Here is a tiny trained network, its code and every weight. The questions are about switching its units off for an input and a class, where a switched-off unit gives its printed mean instead of its output.

import numpy as np


def w(rows, s, z=0):
    codes = np.array(rows[::2]) - 128.0
    scale = np.full(codes.shape[1], s)
    scale[-1] = z or s
    return codes * scale


def f(y):
    return y / 2 * (1 + np.tanh(0.7978845608 * (y + 0.044715 * y**3)))


def log_softmax(a):
    a = a - a.max(-1, keepdims=True)
    return a - np.log(np.exp(a).sum(-1, keepdims=True))


def net(x, mask):
    res = np.array(x, float).reshape(1, 6) / 4 @ E
    y = f(res @ A[0][:, :-1].T + A[0][:, -1])
    res = res + np.where(mask, y, B[0][:, -1]) @ B[0][:, :-1]
    return log_softmax(res[-1] @ U[:, :-1].T + U[:, -1])


A, B = {}, {}
E = w([
[126,35,80,194,67,166,103,185,2,127],'x0',
[126,203,25,125,201,121,113,54,111,105],'x1',
[100,168,106,120,135,49,176,89,79,169],'x2',
[167,171,155,96,158,114,136,85,167,184],'x3',
[197,119,199,113,147,140,86,26,79,189],'x4',
[162,163,77,82,181,108,41,141,170,74],'x5',
],0.0063)
A[0] = w([
[156,156,138,151,144,220,155,82,206,171,207],'N1',
[113,202,11,111,178,91,66,84,107,45,222],'N2',
[107,72,167,146,87,137,161,137,10,147,251],'N3',
[129,91,175,123,112,89,119,95,48,135,175],'N4',
[164,124,103,135,137,166,98,193,255,123,238],'N5',
[126,187,136,111,146,84,157,83,205,130,201],'N6',
[138,225,164,89,152,64,166,62,230,190,181],'N7',
[95,135,104,124,136,125,100,191,236,12,192],'N8',
[162,139,73,113,148,125,73,109,21,143,175],'N9',
[122,122,157,124,112,124,113,161,153,113,124],'N10',
[118,93,150,132,136,132,158,145,71,134,189],'N11',
[138,118,130,119,143,127,143,148,110,124,108],'N12',
[123,84,161,143,114,136,114,141,77,121,245],'N13',
[76,101,68,158,91,140,233,205,64,125,151],'N14',
[143,77,169,113,114,132,103,211,150,93,182],'N15',
[178,95,193,127,136,171,76,70,79,182,157],'N16',
[118,126,116,131,102,147,181,160,85,105,168],'N17',
],0.0096,0.0024)
B[0] = w([
[141,91,88,107,139,145,157,76,214,190,177],'N1',
[177,183,39,132,193,149,96,88,72,45,228],'N2',
[142,114,126,143,60,108,165,199,50,185,223],'N3',
[151,150,157,127,132,133,101,193,74,160,173],'N4',
[101,113,145,102,86,170,104,102,222,70,195],'N5',
[119,150,168,119,217,97,159,163,142,138,208],'N6',
[79,159,221,139,255,63,163,114,156,171,252],'N7',
[152,182,135,61,85,151,139,217,167,33,218],'N8',
[97,92,134,191,139,97,47,47,73,95,177],'N9',
[108,112,139,139,129,117,86,138,149,119,140],'N10',
[127,115,120,122,97,124,143,154,95,154,163],'N11',
[117,130,139,145,127,135,128,137,122,121,127],'N12',
[112,136,163,131,70,112,121,134,105,168,178],'N13',
[63,58,62,178,128,98,219,145,136,111,215],'N14',
[78,110,192,133,78,107,68,129,140,83,178],'N15',
[198,135,123,109,94,189,109,97,119,223,194],'N16',
[115,94,91,129,110,96,152,132,145,140,163],'N17',
],0.018,0.011)
U = w([
[201,103,162,137,98,138,112,150,75,216,82],'0',
[109,160,181,107,254,47,190,110,181,160,255],'1',
[165,124,76,188,185,104,53,60,60,107,128],'2',
[156,179,61,87,179,150,145,156,155,42,25],'3',
[62,53,75,196,109,43,222,177,87,136,51],'4',
[84,90,169,93,87,141,88,161,193,83,123],'5',
[176,78,111,103,144,196,135,66,199,175,110],'6',
],0.0058,0.00089)

Each question gives the input, the list of numbers given to net, and the class t.
The units are the neurons (one row each of A and B). Each row of codes is followed by its name. A weight is (code - 128) times the scale printed after its matrix; where a second scale follows, it is the last column's (A, B and U).
mask holds one flag per neuron, in row order. A switched-off neuron (its flag False) gives its mean, the last column of its row in B, instead of its output. The means were averaged over made-up inputs and are rounded, as every weight is.
A unit's drop is (log p(t) with every unit on - log p(t) with that unit switched off) / (log p(t) with every unit on - log p(t) with every unit switched off).
The circuit of an input: a set's keep is (log p(t) with only the set's units on - log p(t) with every unit switched off) / (log p(t) with every unit on - log p(t) with every unit switched off). Starting from the 12 units with the biggest drops (on a tie, the unit counted first), units are removed one at a time, each time the one whose removal leaves the highest keep (on an exact tie, the one counted first), for as long as the keep stays at least 0.8.
units of the circuit, in order: the units of the circuit, biggest drop first
top k neurons: the k neurons with the biggest drops, biggest first
drop when u is switched off: that unit's drop, to one decimal
input [5,6,-8,4,4,8], class 2: units of the circuit, in order : [N9]
input [-1,-2,-2,-7,7,5], class 0: units of the circuit, in order : [N16, N7]
input [-8,-3,-6,2,-7,5], class 5: top 2 neurons : [N5, N8]
input [0,7,-6,8,0,6], class 3: top 3 neurons : [N2, N8, N5]
input [6,0,-2,7,-7,2], class 5: units of the circuit, in order : [N5, N2, N8]
input [-3,-5,8,-7,-4,4], class 3: top 2 neurons : [N8, N3]
input [4,-7,-6,0,-2,0], class 5: top 2 neurons : [N15, N5]
input [3,-8,0,5,-1,2], class 0: units of the circuit, in order : [N14, N7]
input [1,-8,-8,7,3,1], class 5: top 3 neurons : [N15, N5, N2]
input [-6,2,-4,-5,6,7], class 3: top 2 neurons : [N2, N8]
input [7,-4,-7,-7,6,-5], class 0: top 4 neurons : [N16, N4, N13, N7]
input [-7,1,5,-6,-7,2], class 3: top 2 neurons : [N8, N2]
input [2,3,-3,5,-2,-6], class 4: top 2 neurons : [N7, N16]
input [-5,2,3,0,-6,8], class 3: units of the circuit, in order : [N8]
input [6,7,-3,-6,8,0], class 2: top 2 neurons : [N9, N2]
input [-5,7,-6,7,-7,3], class 3: top 2 neurons : [N2, N8]
input [-1,6,0,0,4,1], class 2: top 2 neurons : [N2, N9]
input [4,-7,-2,-6,-1,6], class 5: drop when N15 is switched off : 0.4
input [8,-5,-8,8,0,-3], class 0: drop when N16 is switched off : 0.7
input [0,-4,-7,-4,6,-8], class 0: drop when N12 is switched off : 0.0
input [6,-8,1,-5,6,3], class 0: units of the circuit, in order : [N16]
input [-1,-7,2,4,-7,-1], class 5: drop when N15 is switched off : 0.1
